 -6  -1   9 -10   3  41  14  24  -3 -29  43 -17  -8   0  -7  55   1  Z_721
 0  1  2  1 -1  2  2  3 -1 -2  3 -3 -3  1 -2  5 -3  Z_472
 -4  -6  -8 -14   8 -11  -7  -9   4  11 -11  14  11  -3  10 -17  13  Z_284
present:  -7 -11   8 -14 -> no
present:  2 -1  1  2  1 -> no
present: 1 3 -> no
present:  10 -17  13 -> yes
present: -14   8 -11 -> yes
present:  5 -3 -> yes

 -1  -3  23   7   0  -1  22   8 -18  Z_472
-10   9  -3  -3  -5  10 -34  -3   6  Z_312
-27   0   9 -10   7  -1  -1 -15   1  Z_434
 17   9  -5   3   5  -1 -27  -2   8  Z_817
-16   2  -1 -15  -1  -8 -10   3  -1  Z_721
 16  12 -48  -3   0  -3 -30 -18  21  Z_665
 21  10  13  -2 -11   8  19   6   5  Z_232
 26  14  22   1   0  -3  -6  -6 -18  Z_973
-23  -2  24   2 -20   2 -20  -4  35  Z_294
  3  -7  -7  15   2  -1 -16 -12 -30  Z_950
 -3  -1  -2  -1  28  12 -21  24 -32  Z_284
present:   2  -1 -15 -> yes
present: 21 10 -> yes

-16  -3   2  16 -50 -36   3 : Z_721
  1 -39   1  -9  10  25 -39 : Z_312
 29   4   8  -9 -11 -15   4 : Z_817
 26  46  30   0 -19  10  22 : Z_950
-24 -28 -28 -12   0  26   1 : Z_294
 -9 -38 -15  -2  43  39 -38 : Z_232
-28 -25 -17   5  22  -7 -15 : Z_973
 26  46  30   0 -19 -10  22 : Z_472
 -7   2  -7  31 -10  10  27 : Z_977
-24 -28 -28 -12  13  22  12 : Z_665
 19 -28  -8 -16   5  -5  10 : Z_284
  2   1   8  -8 -34  -2   9 : Z_434
present:  46  30   0 -19 -> yes
present: 4 7 -> no
present:  19 -27  -8 -16 -> no
present: 22 12 -> yes
present: -24 -28 -28 -> yes
present:   3 -36 -50  16 -> no

 14  -9  15  26  10   5  -3  -8 -35  Z_817
-5 22 19 -9 11 -7 39 10  4  Z_472
-5 22 19 -9 11 -7 39 -6 -2  Z_312
 19  -8 -11 -11  -3  14  16  24  30  Z_973
 -1  -1  19  21   1 -34  19 -20  -7  Z_284
 19 -27  19  19   3   1   3  20  24  Z_950
present: -1 -1 19 -> yes
present: 39  9 -> no
present: -3 -7 -> no

-21 -10   4  22  Z_434
13 11 45 21  Z_721
-36 -19  -9  27  Z_950
  5   2  -8 -11  Z_817
 39  21  17 -24  Z_312
 15   7  -1 -14  Z_973
 8  9 36 18  Z_232
 39  21  24 -18  Z_294
present: 45 22 -> no
present:  7 15 -> no
present: 13 11 45 -> yes

-16  -5   4  22 = Z_721
61 19 21 21 = Z_284
-9 28  4 29 = Z_977
 15 -12 -50 -44 = Z_950
 2 30  0 28 = Z_973
present:  5 22 -> no
present: -9 29 -> no
present:  15 -12 -50 -> yes
present: 28  0 30 -> no
present:  0 30 -> no
present: -9 28 -> yes
present: 28 -9 -> no

 14   4   3   2  -5   7  -8   3   6 -10  -7  -5 -11   6 -20  11   5   1 -28  -5   2   3   1   7   5 -15   0   6  -9 -19   1   4 -12   0 -10   5   7  -6 : Z_434
 14   4   3   2   0   7  -8   3   6 -10  -7  -5 -11   6 -20  11   5   1 -28  -5   2   3   1   7   5 -15   0   5  -9 -19   1   4 -12   0 -10   5   7  -6 : Z_817
  8  -2   1  -7  15  -1  -4   3  -1  -4 -12   4 -13   0  17  18   3  10 -20   5  -7  -4  -2 -11 -14  -4   1 -26  -1 -18   1 -54  -4  -3 -27  -4  -9   3 : Z_721
present:   6   0 -15   5 -> no
present: -54  -3 -> no
present:   0 -10 -> yes
present: 11  5 -> yes
present: 15 -1 -4  3 -> yes

-30 -16   8  -8 -15  14  -7  -9  -5  -7 -14 -15 -18 -10  Z_284
-60 -39 -38 -29 -20 -25  -8 -18   4  -9 -12   3  16  -2  Z_977
18 -7 20 14  8  7 12 17 18  7  6  9  5 18  Z_294
-10 -14 -24   4   3   2  -3   8  -2  -2  13  11   2   1  Z_232
 17   4  24   6   8  15   4  -6  12 -13   2  -1   4 -17  Z_973
 10  14   0   4  14  -3   6  -1   4 -13  -2   4   9 -10  Z_434
 -4  12   2   5  -8  -5   9   6   9  -9  -1   5   9 -12  Z_665
 28  37  20   4  21   8  20   8   6  -8  -2   2   5 -12  Z_721
-15  -7   2  -9  -4 -10   0   7   2   5  14  16  22   4  Z_312
-19 -16 -10   0  -5  -2  -7  -5   5   6   0   3  17   0  Z_817
 -3  -9 -11  -6   2   3 -21  -8 -13 -16  -5  -8 -10 -13  Z_472
 22   8  11  12   6  16 -17 -14 -12  -6 -14 -19 -30 -14  Z_950
present: 12  7  8 -> no
present: 14  0  4 15 -3 -> no
present: -18   4  -9 -13 -> no

 -3   5  -4  30 -37  22 -16  -3 -21   4  -7  Z_312
  5   1   0 -21 -43 -13 -24   2  44  -2  13  Z_721
  8  -4   2 -30 -15 -20 -15  -2  44  -6  13  Z_665
  3  11  -1  25 -34  21 -12   3 -17   9  -5  Z_434
  5   7   0 -18 -49  -8 -23   4  42   0  13  Z_817
  4  -8   1  11 -53   6 -30  -3  31  -4   9  Z_284
  8   1   4 -32  -7 -18  -7   1  45  -5  13  Z_950
  3   8   1  33 -29  27 -11   0 -16   6  -6  Z_973
  2  -5  -1 -29 -24 -20 -18  -3  42  -7  12  Z_294
  1   0  -3 -27  50 -22  20   0 -18   2  -4  Z_472
  5   7   0 -18 -49  -8 -23   4  42  -4  13  Z_977
  4   0  -1 -33  45 -25  18   1  -6   1   0  Z_232
present:   1   0 -21 -43 -> yes
present:  5 -4 -> yes

-16 -39 -23  35  -4  -4  -1 -> Z_312
 -9  -1 -42 -13  -3 -13  38 -> Z_434
 -7  -7 -37 -12   0  -1  45 -> Z_294
 14  16  44  -1   4  12 -33 -> Z_817
-16  -3 -24  21 -10  32 -29 -> Z_950
 -9  -1 -42 -13  -2   5   2 -> Z_232
 -5  27 -32 -25  -6 -31  15 -> Z_977
-19  -9 -31  22 -10 -36 -20 -> Z_284
-16  -3 -24  21 -10 -39 -29 -> Z_973
-12 -39 -27  20  -1  10  28 -> Z_721
  7 -27  14   6   8  43  29 -> Z_665
present:  -7 -37 -> yes
present: 17 44 -1  4 -> no
present: -42 -13  -3 -13  38 -> yes

 18 -16  -5  10  16   0   4   4  -7  25 -22   4  -6 -22 -39 -15   8 -11 -20 -> Z_973
 23 -22  20  32   0  -5   1  -1  11  46  -5 -21 -21 -20 -60 -22   2 -11 -22 -> Z_312
  9  -7  -9   3  10  -2   6   1 -14   9 -21  12   0 -12 -22 -10  11  -2 -10 -> Z_665
  8  -8  -6   0  12   3   1   5  -3  10 -11   4  -1 -13 -14  -5   2  -8 -10 -> Z_817
  8  -8  -6   0  12   3   1   5  -3  10 -11   4  -1   6  14   4   4   6   6 -> Z_472
present: -22  20 -> yes
present:   4 -11 -> no
present: -21 -20 -60 -> yes
present: -38 -15 -> no

28  4  7 24 -> Z_817
52 -4  7  4 -> Z_665
-30   5 -28 -49 -> Z_312
 23   4 -18 -33 -> Z_232
50 12 -7 -8 -> Z_434
-39  -7 -20 -44 -> Z_977
  7 -20   5   2 -> Z_973
present:   5 -28 -49 -> yes
present: 24  7  4 -> no

 41 -49 -11   4  49  -9 -28 -50  37  53 -62  Z_284
-40  49  13 -19 -26   4  26  23 -24 -25  -7  Z_312
-31  -1 -27  -9 -54  35 -49 -47  40 -19 -20  Z_665
-30 -42  23 -33  36  16  62 -35 -31 -47  62  Z_977
-60  46 -13  -8  44 -27  12 -26 -16 -62 -57  Z_434
-38  48  43  19   9 -19  10  11 -23  12  24  Z_721
-20  32 -60  -9  50 -35 -44  59 -40 -59 -38  Z_472
-20  32 -60  -9  50 -35 -44   8 -40 -59 -38  Z_817
present: -49 -11   3  49 -> no
present:  53 -61 -> no
present: -19  13  49 -> no
present: -14  -8  44 -27 -> no
present:  59 -39 -59 -> no
present: -31  -1 -> yes
present:  62 -35 -31 -47 -> yes

-23 -41   0  37   8  -6 -44 -31 -11  -6 -44 -31 -11  27  35  55  24  28  19  Z_294
-11 -36 -21 -23 -41   0  37   8  -6 -44 -31 -11  27  35  55  24  28  19 -12  Z_434
-41   0  37   8  -6 -44 -31 -11  27  35  55  24  28  19 -12   9  -9 -18 -48  Z_817
-12   4 -11 -36 -21 -23 -41   0  37   8  -6 -44 -31 -11  27  35  55  24  28  Z_977
-21 -23 -41   0  37   8  -6 -44 -31 -11  27  35  55  24  28  19 -12   9  -9  Z_950
-23 -41   0  37   8  -6 -44 -31 -11  27  35  55  24  28  19 -12   9  -9 -18  Z_284
  0  37   8  -6 -44 -31 -11  27  35  55  24  28  19 -12   9  -9 -18 -48 -56  Z_973
  1 -12   4 -11 -36 -21 -23 -41   0  37   8  -6 -44 -31 -11  27  35  55  24  Z_721
-11 -36 -21 -23 -41   0  37   8  -6 -44 -31 -11  27  35  55  24  19 -12   9  Z_665
present:  0 38 -> no
present:  -6 -44 -31 -11  -6 -> yes
present:  -6 -44 -> yes
present:  8 37  0 -> no
present: -11 -31 -44 -> no
present: -31 -44  -6 -> no
present: -42   0 -> no

-33  44  16 -20 -18   0 -42 -36   1   8  -9 -12 -45   8  33  14 = Z_817
  4  40 -18   7 -28   2   3  39   9  23   3  15  10 -40 -29  -4 = Z_294
  3  37 -42   8 -23   6   5  36   4  32   1  12  15 -38 -22  -3 = Z_977
-13  21 -19   0 -58  44  -1  -3  -5  15 -15  -1  -4 -24   7 -15 = Z_232
 15   1  -2  22 -13   6  19  31  19 -19  15 -14  42   1 -23 -12 = Z_973
present: 14 33  8 -> no
present: 15  1 -> yes

